Below are the code and all the weights of a small trained network. Each question names an input and a target symbol and asks about switching units off, where a switched-off unit gives its printed mean instead of its output.

import numpy as np


def w(rows, s, z=0):
    codes = np.array(rows[::2]) - 128.0
    scale = np.full(codes.shape[1], s)
    scale[-1] = z or s
    return codes * scale


def f(y):
    return np.maximum(y, 0)


def softmax(a):
    e = np.exp(a - a.max(-1, keepdims=True))
    return e / e.sum(-1, keepdims=True)


def log_softmax(a):
    a = a - a.max(-1, keepdims=True)
    return a - np.log(np.exp(a).sum(-1, keepdims=True))


def net(x, mask):
    ids = ['ΓΣΦΨαβδεζηθλμξτ'.index(c) for c in x.split()]
    T = len(ids)
    res = E[ids] + P[:T]
    u = 0
    for l in range(3):
        q, k, v = (res @ M[l].T for M in (Q, K, V))
        z = softmax(np.where(np.tri(T) > 0, q @ k.T / 3**0.5, -1e9)) @ v
        res = res + np.where(mask[u], z, O[l][:, -1]) @ O[l][:, :-1]
        u += 1
        y = f(res @ A[l][:, :-1].T + A[l][:, -1])
        res = res + np.where(mask[u : u + 8], y, B[l][:, -1]) @ B[l][:, :-1]
        u += 8
    return log_softmax(res[-1] @ U[:, :-1].T + U[:, -1])


Q, K, V, O, A, B = {}, {}, {}, {}, {}, {}
E = w([
[128,101,80,104],'Γ',
[119,98,82,181],'Σ',
[33,31,118,190],'Φ',
[109,172,209,192],'Ψ',
[119,103,70,138],'α',
[122,150,216,120],'β',
[106,224,84,30],'δ',
[135,96,69,141],'ε',
[83,117,81,47],'ζ',
[13,91,81,81],'η',
[100,113,187,24],'θ',
[104,104,65,153],'λ',
[19,106,71,226],'μ',
[215,140,48,251],'ξ',
[94,104,63,136],'τ',
],0.015)
P = w([
[255,37,84,129],'0',
[197,81,90,110],'1',
[173,105,100,106],'2',
[154,128,112,106],'3',
[138,145,116,106],'4',
[124,160,120,103],'5',
[112,172,125,105],'6',
[102,185,126,104],'7',
[91,195,133,110],'8',
[86,208,126,119],'9',
],0.0087)
Q[0] = w([
[115,149,153,42],'0.h1',
[215,238,8,38],'0.h1',
[77,21,71,98],'0.h1',
],0.014)
K[0] = w([
[130,113,154,65],'0.h1',
[202,157,11,50],'0.h1',
[5,7,65,124],'0.h1',
],0.015)
V[0] = w([
[255,14,137,50],'0.h1',
[103,168,110,65],'0.h1',
[53,211,114,81],'0.h1',
],0.006)
O[0] = w([
[72,178,131,221,2],'0.h1',
[144,110,93,254,118],'0.h1',
[172,87,88,220,129],'0.h1',
],0.0062,0.0007)
A[0] = w([
[118,128,167,6,55],'0.n1',
[155,207,187,158,148],'0.n2',
[148,99,190,128,135],'0.n3',
[73,161,111,169,196],'0.n4',
[76,185,200,153,251],'0.n5',
[48,126,191,154,96],'0.n6',
[150,125,68,43,201],'0.n7',
[197,132,131,148,43],'0.n8',
],0.012,0.0022)
B[0] = w([
[61,161,45,255,168],'0.n1',
[115,6,41,46,153],'0.n2',
[143,96,109,196,144],'0.n3',
[219,226,124,104,246],'0.n4',
[250,87,115,166,171],'0.n5',
[191,238,134,21,213],'0.n6',
[167,202,138,249,252],'0.n7',
[7,127,95,156,140],'0.n8',
],0.0085,0.0047)
Q[1] = w([
[150,112,40,175],'1.h1',
[134,119,127,134],'1.h1',
[123,139,7,68],'1.h1',
],0.012)
K[1] = w([
[254,101,159,127],'1.h1',
[160,123,108,142],'1.h1',
[152,15,207,21],'1.h1',
],0.0073)
V[1] = w([
[47,131,152,41],'1.h1',
[2,198,142,94],'1.h1',
[103,181,126,192],'1.h1',
],0.0074)
O[1] = w([
[216,172,62,123,36],'1.h1',
[217,61,2,119,3],'1.h1',
[119,38,90,140,103],'1.h1',
],0.0068,0.0033)
A[1] = w([
[73,9,165,117,7],'1.n1',
[97,130,176,155,38],'1.n2',
[87,151,52,150,249],'1.n3',
[188,93,131,140,29],'1.n4',
[53,119,110,136,38],'1.n5',
[188,99,177,144,166],'1.n6',
[64,8,162,92,174],'1.n7',
[85,83,136,172,92],'1.n8',
],0.014,0.0016)
B[1] = w([
[45,20,176,38,138],'1.n1',
[169,72,131,139,163],'1.n2',
[153,51,248,119,254],'1.n3',
[76,142,144,175,132],'1.n4',
[185,206,116,128,164],'1.n5',
[109,203,167,162,137],'1.n6',
[193,222,47,244,146],'1.n7',
[88,175,135,169,153],'1.n8',
],0.013,0.009)
Q[2] = w([
[5,59,66,86],'2.h1',
[84,109,118,104],'2.h1',
[182,140,146,139],'2.h1',
],0.033)
K[2] = w([
[132,122,233,252],'2.h1',
[110,119,144,162],'2.h1',
[131,122,119,82],'2.h1',
],0.032)
V[2] = w([
[132,147,192,187],'2.h1',
[206,105,122,182],'2.h1',
[255,204,17,175],'2.h1',
],0.0076)
O[2] = w([
[162,99,201,116,252],'2.h1',
[150,91,121,118,198],'2.h1',
[1,33,134,144,189],'2.h1',
],0.0095,0.0025)
A[2] = w([
[152,174,129,150,96],'2.n1',
[136,60,73,182,141],'2.n2',
[127,72,91,48,201],'2.n3',
[68,146,129,152,186],'2.n4',
[127,63,158,48,82],'2.n5',
[118,126,120,143,254],'2.n6',
[119,111,144,248,187],'2.n7',
[42,107,159,140,91],'2.n8',
],0.014,0.0061)
B[2] = w([
[145,46,114,123,156],'2.n1',
[173,88,31,154,147],'2.n2',
[161,138,95,250,150],'2.n3',
[153,183,170,139,156],'2.n4',
[91,72,216,102,152],'2.n5',
[177,115,201,111,171],'2.n6',
[119,155,56,61,249],'2.n7',
[47,114,101,176,166],'2.n8',
],0.017,0.015)
U = w([
[118,125,119,112,43],'Γ',
[91,127,139,148,236],'Σ',
[167,162,96,216,137],'Φ',
[95,255,166,141,162],'Ψ',
[120,115,130,111,37],'α',
[84,210,147,142,185],'β',
[183,168,114,10,215],'δ',
[122,125,115,120,34],'ε',
[114,112,134,108,38],'ζ',
[86,102,184,73,3],'η',
[106,157,100,112,52],'θ',
[110,113,132,113,45],'λ',
[192,131,226,160,230],'μ',
[136,79,116,114,6],'ξ',
[107,105,133,108,63],'τ',
],0.0075,0.0054)

Each question gives the input, a string of symbols that net reads in full, and the target symbol t.
The units are the heads (3 rows each of Q, K, V and O) and the neurons (one row each of A and B). Each row of codes is followed by its name. A weight is (code - 128) times the scale printed after its matrix; where a second scale follows, it is the last column's (O, A, B and U).
mask holds one flag per unit, layer by layer, with each layer's heads first. A switched-off unit (its flag False) gives its mean, the last column of its rows in O or B, instead of its output. The means were averaged over made-up inputs and are rounded, as every weight is.
A unit's drop is (log p(t) with every unit on - log p(t) with that unit switched off) / (log p(t) with every unit on - log p(t) with every unit switched off).
The circuit of an input: a set's keep is (log p(t) with only the set's units on - log p(t) with every unit switched off) / (log p(t) with every unit on - log p(t) with every unit switched off). Starting from the 12 units with the biggest drops (on a tie, the unit counted first), units are removed one at a time, each time the one whose removal leaves the highest keep (on an exact tie, the one counted first), for as long as the keep stays at least 0.8.
circuit, biggest first: the units of the circuit, biggest drop first
most important unit: the unit with the biggest drop
top k neurons: the k neurons with the biggest drops, biggest first
top k neurons in layer l: the k neurons of layer l with the biggest drops, biggest first
input ξ ξ Φ Ψ Ψ, target Ψ: circuit, biggest first => (1.n3, 1.n6)
input Φ η τ μ, target μ: top 3 neurons => (2.n7, 1.n7, 0.n7)
input δ Φ ζ η, target η: circuit, biggest first => (1.n7, 2.n5, 2.h1)
input δ ξ μ Φ μ η β η Ψ δ, target Ψ: top 3 neurons => (1.n7, 0.n5, 0.n6)
input Σ θ Ψ δ η η θ Φ, target Ψ: top 3 neurons => (1.n3, 1.n7, 0.n6)
input τ ξ Φ η δ θ Ψ δ ξ, target Ψ: most important unit => 1.h1
input η λ ε ξ, target δ: top 2 neurons => (0.n6, 2.n7)
input τ η α Ψ Ψ Φ μ δ τ α, target Ψ: circuit, biggest first => (0.n5, 1.h1, 2.n4, 0.n2)
input η β η Ψ μ ξ Φ δ α η, target Ψ: top 2 neurons => (1.n3, 1.n7)
input λ α δ λ η η Σ Σ δ, target μ: top 3 neurons => (1.n3, 2.n7, 1.n7)
input Φ τ λ Φ τ η Φ, target Φ: top 3 neurons => (1.n3, 2.n3, 0.n7)
input τ τ ξ τ λ θ Φ θ Φ τ, target μ: circuit, biggest first => (2.n7, 1.n7, 0.n4)
input θ λ η Φ, target Φ: circuit, biggest first => (1.n7, 0.n7)
input η ε ξ η η μ μ τ ξ, target μ: top 3 neurons => (2.n7, 0.n2, 1.n3)
input λ τ τ λ δ Ψ λ, target μ: most important unit => 0.n5
input Φ μ ζ μ Ψ η, target Ψ: circuit, biggest first => (1.h1, 0.n5, 2.n4, 0.n7)
input ζ τ α Φ Ψ Ψ τ, target Ψ: top 3 neurons => (1.n7, 1.n3, 0.n5)
input θ τ δ α Γ Φ Ψ μ, target Ψ: top 2 neurons => (1.n3, 1.n7)
input δ η Ψ η Σ Φ δ ξ θ τ, target β: top 2 neurons in layer 2 => (2.n8, 2.n4)
input Φ Γ τ Ψ Ψ, target Ψ: top 3 neurons => (1.n3, 1.n6, 0.n5)
input β Γ τ Ψ ε β μ, target δ: top 2 neurons in layer 2 => (2.n8, 2.n3)
